Here is a tiny trained network, its code and every weight. The questions are about switching its units off for an input and a class, where a switched-off unit gives its printed mean instead of its output.

import numpy as np


def w(rows, s, z=0):
    codes = np.array(rows[::2]) - 128.0
    scale = np.full(codes.shape[1], s)
    scale[-1] = z or s
    return codes * scale


def f(y):
    return np.maximum(y, 0)


def log_softmax(a):
    a = a - a.max(-1, keepdims=True)
    return a - np.log(np.exp(a).sum(-1, keepdims=True))


def net(x, mask):
    res = np.array(x, float).reshape(1, 4) / 4 @ E
    y = f(res @ A[0][:, :-1].T + A[0][:, -1])
    res = res + np.where(mask, y, B[0][:, -1]) @ B[0][:, :-1]
    return log_softmax(res[-1] @ U[:, :-1].T + U[:, -1])


A, B = {}, {}
E = w([
[124,124,126,126,128,127,125,126],'x0',
[147,70,126,182,36,170,164,37],'x1',
[33,84,181,185,184,176,138,190],'x2',
[147,68,123,144,227,59,254,124],'x3',
],0.014)
A[0] = w([
[204,54,123,190,52,123,220,53,128],'neuron 0',
[185,216,24,7,157,57,63,143,231],'neuron 1',
[126,66,107,122,132,150,213,76,54],'neuron 2',
[194,127,63,41,130,47,152,32,220],'neuron 3',
[85,24,135,191,190,130,178,93,80],'neuron 4',
[44,125,203,170,152,162,133,132,159],'neuron 5',
[166,190,127,58,89,149,41,116,253],'neuron 6',
[109,149,149,161,40,213,89,101,166],'neuron 7',
[107,96,103,146,60,222,98,41,171],'neuron 8',
[66,110,214,208,132,189,127,142,160],'neuron 9',
[141,122,102,159,218,13,148,130,122],'neuron 10',
[24,181,133,53,175,207,91,233,163],'neuron 11',
[151,99,147,135,191,52,192,185,158],'neuron 12',
],0.011,0.0056)
B[0] = w([
[112,255,61,107,172,170,112,97,250],'neuron 0',
[93,57,208,53,107,151,190,72,250],'neuron 1',
[109,143,176,92,143,210,93,104,189],'neuron 2',
[212,184,158,126,77,123,157,8,245],'neuron 3',
[63,56,126,72,157,190,126,68,218],'neuron 4',
[107,77,140,169,159,142,148,236,205],'neuron 5',
[34,133,141,24,79,155,104,159,232],'neuron 6',
[132,141,96,140,57,105,168,197,234],'neuron 7',
[69,138,22,172,65,101,143,123,236],'neuron 8',
[95,63,160,185,124,155,185,214,219],'neuron 9',
[207,79,91,144,142,86,100,51,224],'neuron 10',
[127,150,180,139,218,90,117,247,241],'neuron 11',
[157,50,113,141,190,103,106,50,231],'neuron 12',
],0.01,0.02)
U = w([
[32,94,150,49,138,242,138,115,254],'0',
[175,101,156,117,119,68,175,90,191],'1',
[90,190,168,136,164,136,127,215,161],'2',
[130,60,110,194,182,114,104,135,9],'3',
[103,190,103,120,41,132,119,112,14],'4',
[148,221,117,130,152,188,127,83,55],'5',
[100,112,99,250,79,167,166,169,95],'6',
],0.012,0.0027)

Each question gives the input, the list of numbers given to net, and the class t.
The units are the neurons (one row each of A and B). Each row of codes is followed by its name. A weight is (code - 128) times the scale printed after its matrix; where a second scale follows, it is the last column's (A, B and U).
mask holds one flag per neuron, in row order. A switched-off neuron (its flag False) gives its mean, the last column of its row in B, instead of its output. The means were averaged over made-up inputs and are rounded, as every weight is.
A unit's drop is (log p(t) with every unit on - log p(t) with that unit switched off) / (log p(t) with every unit on - log p(t) with every unit switched off).
The circuit of an input: a set's keep is (log p(t) with only the set's units on - log p(t) with every unit switched off) / (log p(t) with every unit on - log p(t) with every unit switched off). Starting from the 12 units with the biggest drops (on a tie, the unit counted first), units are removed one at a time, each time the one whose removal leaves the highest keep (on an exact tie, the one counted first), for as long as the keep stays at least 0.8.
units of the circuit, in order: the units of the circuit, biggest drop first
top k neurons: the k neurons with the biggest drops, biggest first
drop when u is switched off: that unit's drop, to one decimal
input [-1,2,-8,2], class 5: units of the circuit, in order : (neuron 0)
input [1,1,-8,0], class 4: top 3 neurons : (neuron 3; neuron 4; neuron 6)
input [-1,-1,7,8], class 3: top 2 neurons : (neuron 10; neuron 12)
input [-2,8,0,8], class 5: top 2 neurons : (neuron 0; neuron 1)
input [-4,2,-4,-7], class 4: top 3 neurons : (neuron 7; neuron 8; neuron 4)
input [-6,1,-2,-7], class 4: top 3 neurons : (neuron 7; neuron 4; neuron 8)
input [-4,-8,8,1], class 3: top 2 neurons : (neuron 12; neuron 10)
input [-7,4,8,0], class 6: top 3 neurons : (neuron 1; neuron 9; neuron 6)
input [5,1,-7,7], class 5: top 2 neurons : (neuron 0; neuron 2)
input [1,-5,1,-4], class 2: top 2 neurons : (neuron 11; neuron 4)
input [5,-7,-2,1], class 1: top 2 neurons : (neuron 4; neuron 10)
input [-2,1,4,0], class 6: top 2 neurons : (neuron 1; neuron 6)
input [4,-7,7,-1], class 2: drop when neuron 11 is switched off : 0.4
input [1,-8,3,-2], class 2: units of the circuit, in order : (neuron 11)
input [-6,-8,4,-4], class 2: drop when neuron 11 is switched off : 0.5
input [2,5,-2,8], class 5: drop when neuron 0 is switched off : 0.1
input [0,-1,4,-7], class 2: drop when neuron 11 is switched off : 0.2
